Here is a tiny trained network, its code and every weight. The questions are about switching its units off for an input and a target symbol, where a switched-off unit gives its printed mean instead of its output.

import numpy as np


def w(rows, s, z=0):
    codes = np.array(rows[::2]) - 128.0
    scale = np.full(codes.shape[1], s)
    scale[-1] = z or s
    return codes * scale


def f(y):
    return y / 2 * (1 + np.tanh(0.7978845608 * (y + 0.044715 * y**3)))


def softmax(a):
    e = np.exp(a - a.max(-1, keepdims=True))
    return e / e.sum(-1, keepdims=True)


def log_softmax(a):
    a = a - a.max(-1, keepdims=True)
    return a - np.log(np.exp(a).sum(-1, keepdims=True))


def net(x, mask):
    ids = ['αβγεθμπτψω'.index(c) for c in x.split()]
    T = len(ids)
    res = E[ids] + P[:T]
    r = res
    for j in range(3):
        rows = slice(3 * j, 3 * j + 3)
        q, k, v = (r @ M[0][rows].T for M in (Q, K, V))
        z = softmax(np.where(np.tri(T) > 0, q @ k.T / 3**0.5, -1e9)) @ v
        o = O[0][rows]
        res = res + np.where(mask[j], z, o[:, -1]) @ o[:, :-1]
    y = f(res @ A[0][:, :-1].T + A[0][:, -1])
    res = res + np.where(mask[3:7], y, B[0][:, -1]) @ B[0][:, :-1]
    return log_softmax(res[-1] @ U[:, :-1].T + U[:, -1])


Q, K, V, O, A, B = {}, {}, {}, {}, {}, {}
E = w([
[127,68,189,92,29],'α',
[71,118,104,112,65],'β',
[113,186,118,42,41],'γ',
[106,130,83,117,120],'ε',
[110,220,205,178,56],'θ',
[102,116,110,112,96],'μ',
[131,13,147,175,65],'π',
[56,126,190,254,123],'τ',
[50,158,54,120,129],'ψ',
[86,130,77,115,85],'ω',
],0.014)
P = w([
[147,127,143,117,173],'0',
[137,133,53,151,69],'1',
[82,121,128,114,104],'2',
[194,160,157,186,102],'3',
[75,156,210,123,177],'4',
[219,163,75,167,158],'5',
[113,144,196,105,252],'6',
[182,125,81,161,67],'7',
[78,121,113,103,142],'8',
],0.013)
Q[0] = w([
[104,4,53,85,117],'head 0',
[53,166,95,176,203],'head 0',
[114,90,171,37,168],'head 0',
[185,254,133,77,60],'head 1',
[126,87,65,28,130],'head 1',
[148,43,74,214,85],'head 1',
[132,186,187,245,134],'head 2',
[164,135,106,90,145],'head 2',
[99,175,153,84,131],'head 2',
],0.02)
K[0] = w([
[190,82,135,84,223],'head 0',
[98,99,224,167,134],'head 0',
[58,95,132,44,163],'head 0',
[168,255,124,109,28],'head 1',
[168,144,175,48,204],'head 1',
[203,70,76,176,191],'head 1',
[107,113,68,182,33],'head 2',
[128,144,211,137,156],'head 2',
[80,103,152,103,123],'head 2',
],0.021)
V[0] = w([
[127,174,84,114,186],'head 0',
[90,189,159,177,123],'head 0',
[166,110,179,119,139],'head 0',
[70,115,70,171,207],'head 1',
[136,68,183,214,158],'head 1',
[151,249,131,89,118],'head 1',
[117,126,144,143,170],'head 2',
[208,127,153,168,116],'head 2',
[85,107,206,103,88],'head 2',
],0.019)
O[0] = w([
[189,170,175,74,175,77],'head 0',
[147,125,221,206,99,254],'head 0',
[49,129,104,107,83,89],'head 0',
[224,245,89,172,161,120],'head 1',
[59,179,79,138,32,136],'head 1',
[116,101,248,76,201,144],'head 1',
[149,148,162,197,183,111],'head 2',
[2,208,74,141,63,56],'head 2',
[101,6,160,175,95,184],'head 2',
],0.011,0.0099)
A[0] = w([
[188,167,178,88,118,87],'neuron 0',
[72,168,134,127,95,2],'neuron 1',
[84,101,132,108,230,24],'neuron 2',
[168,138,69,10,89,92],'neuron 3',
],0.012,0.0037)
B[0] = w([
[59,183,118,155,144,206],'neuron 0',
[229,87,195,66,215,219],'neuron 1',
[155,209,41,67,2,252],'neuron 2',
[48,175,37,48,190,147],'neuron 3',
],0.0084,0.015)
U = w([
[103,107,89,167,104,78],'α',
[254,45,66,175,159,163],'β',
[167,149,115,118,66,29],'γ',
[101,163,105,147,147,254],'ε',
[68,167,155,151,113,111],'θ',
[147,129,88,158,122,132],'μ',
[120,144,51,164,81,114],'π',
[127,176,109,207,44,167],'τ',
[178,168,119,155,140,50],'ψ',
[150,140,91,152,123,128],'ω',
],0.0067,0.0047)

Each question gives the input, a string of symbols that net reads in full, and the target symbol t.
The units are the heads (3 rows each of Q, K, V and O) and the neurons (one row each of A and B). Each row of codes is followed by its name. A weight is (code - 128) times the scale printed after its matrix; where a second scale follows, it is the last column's (O, A, B and U).
mask holds one flag per unit, heads first, then neurons. A switched-off unit (its flag False) gives its mean, the last column of its rows in O or B, instead of its output. The means were averaged over made-up inputs and are rounded, as every weight is.
A unit's drop is (log p(t) with every unit on - log p(t) with that unit switched off) / (log p(t) with every unit on - log p(t) with every unit switched off).
The circuit of an input: a set's keep is (log p(t) with only the set's units on - log p(t) with every unit switched off) / (log p(t) with every unit on - log p(t) with every unit switched off). Starting from all 7 units, units are removed one at a time, each time the one whose removal leaves the highest keep (on an exact tie, the one counted first), for as long as the keep stays at least 0.8.
circuit, biggest first: the units of the circuit, biggest drop first
most important unit: the unit with the biggest drop
top k neurons: the k neurons with the biggest drops, biggest first
which heads matter: for each layer, one digit per head in row order, 1 if its drop is at least 0.15 and else 0, layers parted by /
input β β β β β β β ψ β, target β: which heads matter	001
input ε ε β ε, target ε: top 2 neurons	(neuron 0; neuron 1)
input β β τ ε β β β ε ω, target β: which heads matter	001
input β γ β ε β ψ ψ, target β: which heads matter	001
input β β π θ, target θ: which heads matter	010
input ψ ψ ω ε, target ψ: circuit, biggest first	(neuron 0; head 1; head 2)
input β ω α γ ψ, target α: circuit, biggest first	(head 0; head 2; head 1)
input π γ β ψ, target γ: most important unit	neuron 2
input ε μ β β β μ γ, target γ: circuit, biggest first	(neuron 2; head 1)
input β τ α π τ π τ ε, target π: which heads matter	110
input β τ β τ μ τ α β ψ, target α: circuit, biggest first	(head 2; head 1; neuron 2)
input ψ τ ψ ε τ π τ μ, target π: circuit, biggest first	(head 0; head 1)
input τ τ τ π β β θ τ ψ, target θ: circuit, biggest first	(head 1; head 0)
input τ β π, target π: which heads matter	111
input β γ β ε τ, target τ: which heads matter	110
input π τ τ β τ, target τ: most important unit	head 1
input γ τ β, target γ: circuit, biggest first	(neuron 2; head 1)
input τ ε ε μ, target ε: which heads matter	101
input γ γ β β, target γ: circuit, biggest first	(neuron 2; head 1; neuron 1)
input β γ ω, target β: top 2 neurons	(neuron 0; neuron 2)
input ψ τ ε γ μ ε β β ε, target β: circuit, biggest first	(head 2)
input β ω β β γ β ω, target γ: which heads matter	010
input ε β β β β γ β μ, target γ: circuit, biggest first	(neuron 2; head 1; head 0)
input γ ψ τ β, target ψ: circuit, biggest first	(neuron 0; head 2; head 1)
input α β π, target π: circuit, biggest first	(head 1; head 0)
input β β ω γ β ε, target γ: which heads matter	110
input τ π β, target τ: which heads matter	010
input θ τ τ τ τ β ε γ β, target ε: which heads matter	110
input β θ ε θ, target θ: which heads matter	010
input τ β μ, target τ: which heads matter	010
